Here is a tiny trained network, its code and every weight. The questions are about switching its units off for an input and a target symbol, where a switched-off unit gives its printed mean instead of its output.

import numpy as np


def w(rows, s, z=0):
    codes = np.array(rows[::2]) - 128.0
    scale = np.full(codes.shape[1], s)
    scale[-1] = z or s
    return codes * scale


def norm(h):
    return h / np.sqrt((h * h).mean(-1, keepdims=True) + 1e-5)


def softmax(a):
    e = np.exp(a - a.max(-1, keepdims=True))
    return e / e.sum(-1, keepdims=True)


def log_softmax(a):
    a = a - a.max(-1, keepdims=True)
    return a - np.log(np.exp(a).sum(-1, keepdims=True))


def net(x, mask):
    ids = ['ΠΣΦεζημτψω'.index(c) for c in x.split()]
    T = len(ids)
    res = E[ids] + P[:T]
    u = 0
    for l in range(3):
        r = norm(res)
        for j in range(3):
            rows = slice(4 * j, 4 * j + 4)
            q, k, v = (r @ M[l][rows].T for M in (Q, K, V))
            z = softmax(np.where(np.tri(T) > 0, q @ k.T / 4**0.5, -1e9)) @ v
            o = O[l][rows]
            res = res + np.where(mask[u + j], z, o[:, -1]) @ o[:, :-1]
        u += 3
    return log_softmax(norm(res)[-1] @ U[:, :-1].T + U[:, -1])


Q, K, V, O = {}, {}, {}, {}
E = w([
[240,109,23],'Π',
[123,125,132],'Σ',
[203,252,212],'Φ',
[76,210,62],'ε',
[122,125,133],'ζ',
[126,124,142],'η',
[197,40,227],'μ',
[122,125,133],'τ',
[96,20,49],'ψ',
[129,120,134],'ω',
],0.0023)
P = w([
[113,161,101],'0',
[134,22,171],'1',
[75,54,127],'2',
[30,137,119],'3',
[77,161,100],'4',
[52,191,113],'5',
[61,178,146],'6',
[3,190,226],'7',
],0.00011)
Q[0] = w([
[21,120,158],'0.h1',
[238,58,174],'0.h1',
[41,131,116],'0.h1',
[220,123,138],'0.h1',
[145,102,50],'0.h2',
[151,95,59],'0.h2',
[137,157,188],'0.h2',
[147,101,82],'0.h2',
[237,149,14],'0.h3',
[232,134,2],'0.h3',
[23,116,239],'0.h3',
[31,106,221],'0.h3',
],0.0027)
K[0] = w([
[86,61,60],'0.h1',
[30,254,213],'0.h1',
[143,43,36],'0.h1',
[109,210,215],'0.h1',
[197,83,147],'0.h2',
[186,79,142],'0.h2',
[55,202,73],'0.h2',
[163,98,127],'0.h2',
[96,14,116],'0.h3',
[100,7,114],'0.h3',
[163,244,141],'0.h3',
[170,244,133],'0.h3',
],0.0028)
V[0] = w([
[148,63,82],'0.h1',
[152,216,186],'0.h1',
[126,30,70],'0.h1',
[157,208,172],'0.h1',
[162,67,160],'0.h2',
[117,128,118],'0.h2',
[96,187,104],'0.h2',
[85,218,87],'0.h2',
[148,249,132],'0.h3',
[224,217,178],'0.h3',
[35,44,95],'0.h3',
[131,233,109],'0.h3',
],0.0014)
O[0] = w([
[193,129,170,103],'0.h1',
[14,147,109,89],'0.h1',
[252,122,168,145],'0.h1',
[38,145,139,74],'0.h1',
[139,182,87,151],'0.h2',
[135,125,129,134],'0.h2',
[119,93,163,111],'0.h2',
[103,50,189,90],'0.h2',
[205,84,62,54],'0.h3',
[230,144,50,13],'0.h3',
[39,121,221,253],'0.h3',
[173,73,61,62],'0.h3',
],0.0014,0.00051)
Q[1] = w([
[167,199,20],'1.h1',
[107,69,233],'1.h1',
[197,253,53],'1.h1',
[144,174,152],'1.h1',
[72,101,55],'1.h2',
[88,95,60],'1.h2',
[88,96,47],'1.h2',
[181,158,209],'1.h2',
[212,115,64],'1.h3',
[122,134,195],'1.h3',
[113,125,205],'1.h3',
[135,124,55],'1.h3',
],0.0032)
K[1] = w([
[149,156,3],'1.h1',
[122,105,248],'1.h1',
[199,198,11],'1.h1',
[153,160,149],'1.h1',
[161,110,212],'1.h2',
[138,99,211],'1.h2',
[142,114,221],'1.h2',
[101,142,46],'1.h2',
[73,201,132],'1.h3',
[161,77,65],'1.h3',
[168,69,66],'1.h3',
[94,185,192],'1.h3',
],0.0034)
V[1] = w([
[120,26,147],'1.h1',
[131,193,120],'1.h1',
[143,3,173],'1.h1',
[135,231,109],'1.h1',
[128,129,128],'1.h2',
[89,103,134],'1.h2',
[128,128,128],'1.h2',
[130,127,212],'1.h2',
[150,65,84],'1.h3',
[192,68,49],'1.h3',
[128,128,128],'1.h3',
[95,22,118],'1.h3',
],0.0011)
O[1] = w([
[93,119,29,135],'1.h1',
[148,137,187,129],'1.h1',
[46,137,2,133],'1.h1',
[164,137,227,122],'1.h1',
[128,127,128,128],'1.h2',
[146,75,105,161],'1.h2',
[128,128,128,128],'1.h2',
[249,123,95,189],'1.h2',
[68,114,183,64],'1.h3',
[32,125,220,2],'1.h3',
[128,128,128,128],'1.h3',
[103,25,129,129],'1.h3',
],0.0009,0.00052)
Q[2] = w([
[179,147,146],'2.h1',
[55,96,129],'2.h1',
[42,77,120],'2.h1',
[195,191,107],'2.h1',
[61,35,36],'2.h2',
[186,192,214],'2.h2',
[97,86,73],'2.h2',
[173,169,183],'2.h2',
[70,27,3],'2.h3',
[201,227,249],'2.h3',
[109,35,18],'2.h3',
[19,161,92],'2.h3',
],0.0029)
K[2] = w([
[92,145,195],'2.h1',
[198,123,15],'2.h1',
[190,120,41],'2.h1',
[103,107,217],'2.h1',
[45,63,8],'2.h2',
[205,194,235],'2.h2',
[66,89,39],'2.h2',
[201,165,203],'2.h2',
[149,233,64],'2.h3',
[90,14,209],'2.h3',
[113,245,68],'2.h3',
[252,125,30],'2.h3',
],0.0025)
V[2] = w([
[128,128,128],'2.h1',
[131,123,131],'2.h1',
[128,128,128],'2.h1',
[150,40,85],'2.h1',
[178,206,184],'2.h2',
[128,128,128],'2.h2',
[128,128,128],'2.h2',
[169,184,178],'2.h2',
[100,191,95],'2.h3',
[157,2,117],'2.h3',
[97,217,26],'2.h3',
[100,241,209],'2.h3',
],0.00085)
O[2] = w([
[128,128,128,128],'2.h1',
[129,126,130,126],'2.h1',
[128,128,128,128],'2.h1',
[145,184,204,51],'2.h1',
[83,46,105,139],'2.h2',
[128,128,128,128],'2.h2',
[128,128,128,128],'2.h2',
[84,58,107,139],'2.h2',
[166,166,92,150],'2.h3',
[115,80,241,52],'2.h3',
[247,178,94,107],'2.h3',
[83,153,2,253],'2.h3',
],0.00082,0.00032)
U = w([
[147,119,169,47],'Π',
[79,111,142,203],'Σ',
[234,113,44,240],'Φ',
[100,2,66,117],'ε',
[79,117,138,87],'ζ',
[82,227,41,149],'η',
[122,157,132,4],'μ',
[93,125,133,69],'τ',
[206,50,223,122],'ψ',
[203,231,182,198],'ω',
],0.0089,0.0016)

Each question gives the input, a string of symbols that net reads in full, and the target symbol t.
The units are the heads (4 rows each of Q, K, V and O). Each row of codes is followed by its name. A weight is (code - 128) times the scale printed after its matrix; where a second scale follows, it is the last column's (O and U).
mask holds one flag per head, layer by layer. A switched-off head (its flag False) gives its mean, the last column of its rows in O, instead of its output. The means were averaged over made-up inputs and are rounded, as every weight is.
A unit's drop is (log p(t) with every unit on - log p(t) with that unit switched off) / (log p(t) with every unit on - log p(t) with every unit switched off).
The circuit of an input: a set's keep is (log p(t) with only the set's units on - log p(t) with every unit switched off) / (log p(t) with every unit on - log p(t) with every unit switched off). Starting from all 9 units, units are removed one at a time, each time the one whose removal leaves the highest keep (on an exact tie, the one counted first), for as long as the keep stays at least 0.8.
units of the circuit, in order: the units of the circuit, biggest drop first
most important unit: the unit with the biggest drop
which heads matter: for each layer, one digit per head in row order, 1 if its drop is at least 0.15 and else 0, layers parted by /
drop of u: that unit's drop, to one decimal
input ζ η Σ Σ η ω ω, target η: which heads matter	011 / 001 / 001
input η η Σ η, target η: most important unit	2.h3
input Π τ η τ Π ε Φ ζ, target ε: which heads matter	011 / 000 / 010
input ζ Σ Φ Φ τ η Σ Σ, target η: units of the circuit, in order	(0.h1 0.h3)
input μ Π ω ω μ η, target ω: which heads matter	111 / 000 / 000
input Φ ζ ψ τ Σ, target ψ: which heads matter	101 / 000 / 000
input ε μ ε τ τ, target ε: which heads matter	011 / 100 / 000
input ζ ζ ω Φ τ ε Σ Σ, target ε: which heads matter	011 / 000 / 000
input Π Φ η ζ, target Φ: which heads matter	001 / 000 / 001
input Φ ζ Φ Σ μ τ ζ, target η: which heads matter	101 / 011 / 000
input Π μ ζ ζ Φ ε ω, target Φ: which heads matter	001 / 000 / 000
input ω ω ζ, target ω: which heads matter	110 / 101 / 000
input ψ ψ Φ τ, target ψ: which heads matter	100 / 001 / 001
input η Φ ψ η, target Φ: units of the circuit, in order	(0.h3)
input ω ω Π Σ, target ω: units of the circuit, in order	(0.h2 0.h1)
input ε Σ Σ Σ Φ Φ ε ζ, target Φ: which heads matter	001 / 000 / 000
input τ ψ Φ ζ τ, target ψ: units of the circuit, in order	(0.h1 2.h3 0.h3)
input τ Π ε Φ η, target ε: which heads matter	111 / 000 / 000
input ψ ψ ε ζ, target ψ: which heads matter	100 / 000 / 000
input η ω τ, target η: units of the circuit, in order	(0.h2)
input ω Π ζ, target ω: units of the circuit, in order	(0.h2 0.h1)
input η η Σ Σ, target η: drop of 2.h3	0.9
input ω ε Φ ω ω, target Φ: drop of 1.h1	0.0
input Φ ψ ψ ζ ζ, target ψ: drop of 2.h2	0.0
input Φ μ ε ε ζ, target ε: drop of 1.h3	0.1
